Here is a tiny trained network, its code and every weight. The questions are about switching its units off for an input and a class, where a switched-off unit gives its printed mean instead of its output.

import numpy as np


def w(rows, s, z=0):
    codes = np.array(rows[::2]) - 128.0
    scale = np.full(codes.shape[1], s)
    scale[-1] = z or s
    return codes * scale


def f(y):
    return y / 2 * (1 + np.tanh(0.7978845608 * (y + 0.044715 * y**3)))


def log_softmax(a):
    a = a - a.max(-1, keepdims=True)
    return a - np.log(np.exp(a).sum(-1, keepdims=True))


def net(x, mask):
    res = np.array(x, float).reshape(1, 7) / 4 @ E
    y = f(res @ A[0][:, :-1].T + A[0][:, -1])
    res = res + np.where(mask, y, B[0][:, -1]) @ B[0][:, :-1]
    return log_softmax(res[-1] @ U[:, :-1].T + U[:, -1])


A, B = {}, {}
E = w([
[148,155,140,113,125,130,114,114,115,118,121],'x0',
[135,142,121,113,127,122,114,114,127,120,125],'x1',
[95,165,169,109,59,54,172,150,88,117,254],'x2',
[235,107,87,67,100,112,206,148,159,116,118],'x3',
[168,113,26,208,194,121,203,21,30,136,144],'x4',
[103,121,86,126,124,104,128,133,145,124,134],'x5',
[157,116,100,113,163,189,83,202,83,60,189],'x6',
],0.0079)
A[0] = w([
[227,97,120,57,103,168,186,152,153,158,119,107],'N1',
[31,147,182,126,145,133,32,99,66,148,86,70],'N2',
[223,117,124,40,75,120,198,135,183,130,105,103],'N3',
[196,110,89,109,167,53,190,152,149,67,104,94],'N4',
[104,141,157,123,79,97,166,48,184,204,81,2],'N5',
[145,135,60,111,164,199,73,229,77,47,188,69],'N6',
[191,112,110,97,83,134,167,141,151,100,114,13],'N7',
[92,164,147,158,88,102,185,76,190,162,77,226],'N8',
[153,80,80,127,180,222,72,111,188,156,3,114],'N9',
[80,145,195,32,41,173,70,228,244,139,89,6],'N10',
[82,114,144,197,126,129,46,84,128,115,156,46],'N11',
],0.0062,0.0059)
B[0] = w([
[98,165,137,155,180,76,94,158,171,144,91,186],'N1',
[52,154,167,158,193,87,93,171,115,126,118,172],'N2',
[48,135,100,203,177,102,81,204,115,137,119,196],'N3',
[88,179,90,156,181,128,108,149,134,147,118,169],'N4',
[139,38,212,122,128,61,160,99,164,25,36,151],'N5',
[140,48,180,99,99,97,158,62,220,25,31,195],'N6',
[15,185,159,135,212,47,207,161,79,72,54,132],'N7',
[180,101,144,95,113,187,91,164,182,69,132,221],'N8',
[118,164,139,52,49,68,181,172,60,100,255,251],'N9',
[153,157,36,174,116,188,230,21,67,208,69,254],'N10',
[75,165,131,174,185,96,175,185,109,137,55,138],'N11',
],0.0081,0.0078)
U = w([
[145,146,40,177,151,158,220,2,78,177,104,59],'0',
[53,173,128,167,218,98,69,219,152,135,109,78],'1',
[159,54,184,106,108,123,122,96,225,27,84,60],'2',
[155,141,119,122,115,155,74,148,161,153,177,255],'3',
[151,137,105,124,99,150,67,151,159,148,171,240],'4',
[103,178,144,57,13,76,176,192,82,122,239,60],'5',
],0.0098,0.014)

Each question gives the input, the list of numbers given to net, and the class t.
The units are the neurons (one row each of A and B). Each row of codes is followed by its name. A weight is (code - 128) times the scale printed after its matrix; where a second scale follows, it is the last column's (A, B and U).
mask holds one flag per neuron, in row order. A switched-off neuron (its flag False) gives its mean, the last column of its row in B, instead of its output. The means were averaged over made-up inputs and are rounded, as every weight is.
A unit's drop is (log p(t) with every unit on - log p(t) with that unit switched off) / (log p(t) with every unit on - log p(t) with every unit switched off).
The circuit of an input: a set's keep is (log p(t) with only the set's units on - log p(t) with every unit switched off) / (log p(t) with every unit on - log p(t) with every unit switched off). Starting from all 11 units, units are removed one at a time, each time the one whose removal leaves the highest keep (on an exact tie, the one counted first), for as long as the keep stays at least 0.8.
units of the circuit, in order: the units of the circuit, biggest drop first
unit that matters most: the unit with the biggest drop
k most important neurons: the k neurons with the biggest drops, biggest first
drop of u: that unit's drop, to one decimal
input [-2,-8,8,-8,-2,0,6], class 1: unit that matters most : N9
input [1,4,-2,-4,2,4,-7], class 2: units of the circuit, in order : (N5; N8)
input [4,3,-6,2,5,1,-3], class 5: units of the circuit, in order : (N9; N10)
input [7,4,0,8,4,-5,-7], class 1: units of the circuit, in order : (N3; N10)
input [-2,1,6,6,3,5,5], class 1: units of the circuit, in order : (N9; N10; N4)
input [7,-5,-1,4,3,-1,7], class 2: 2 most important neurons : (N6; N10)
input [6,-7,5,8,2,0,7], class 1: units of the circuit, in order : (N3; N1; N9)
input [4,3,4,-7,0,-6,-1], class 1: 4 most important neurons : (N2; N9; N11; N10)
input [-4,6,7,8,0,-8,1], class 1: 2 most important neurons : (N3; N9)
input [8,-3,-2,-4,-7,-4,-7], class 0: 2 most important neurons : (N10; N6)
input [4,-3,-5,7,3,-8,-1], class 3: 2 most important neurons : (N9; N2)
input [8,1,-4,-7,4,3,4], class 1: 2 most important neurons : (N10; N2)
input [-1,5,2,4,-1,-1,-6], class 2: 3 most important neurons : (N5; N9; N8)
input [-1,-4,7,-6,3,-8,-5], class 3: 3 most important neurons : (N9; N10; N8)
input [2,-2,7,0,3,8,-2], class 3: units of the circuit, in order : (N9; N10)
input [3,8,8,-8,-7,5,-1], class 1: units of the circuit, in order : (N2)
input [-3,-7,7,-5,0,1,6], class 4: 2 most important neurons : (N9; N5)
input [-5,0,-7,5,-4,6,-6], class 5: 2 most important neurons : (N9; N6)
input [1,7,8,5,-8,4,-4], class 0: 2 most important neurons : (N10; N9)
input [-1,0,4,1,4,-5,0], class 3: units of the circuit, in order : (N10; N9)
input [-7,-2,3,5,6,-4,8], class 2: units of the circuit, in order : (N6)
input [2,1,-5,3,0,0,-7], class 2: 2 most important neurons : (N5; N8)
input [8,0,4,0,3,2,-8], class 2: units of the circuit, in order : (N5; N8)
input [8,6,5,2,-8,-6,-2], class 0: drop of N11 : 0.0
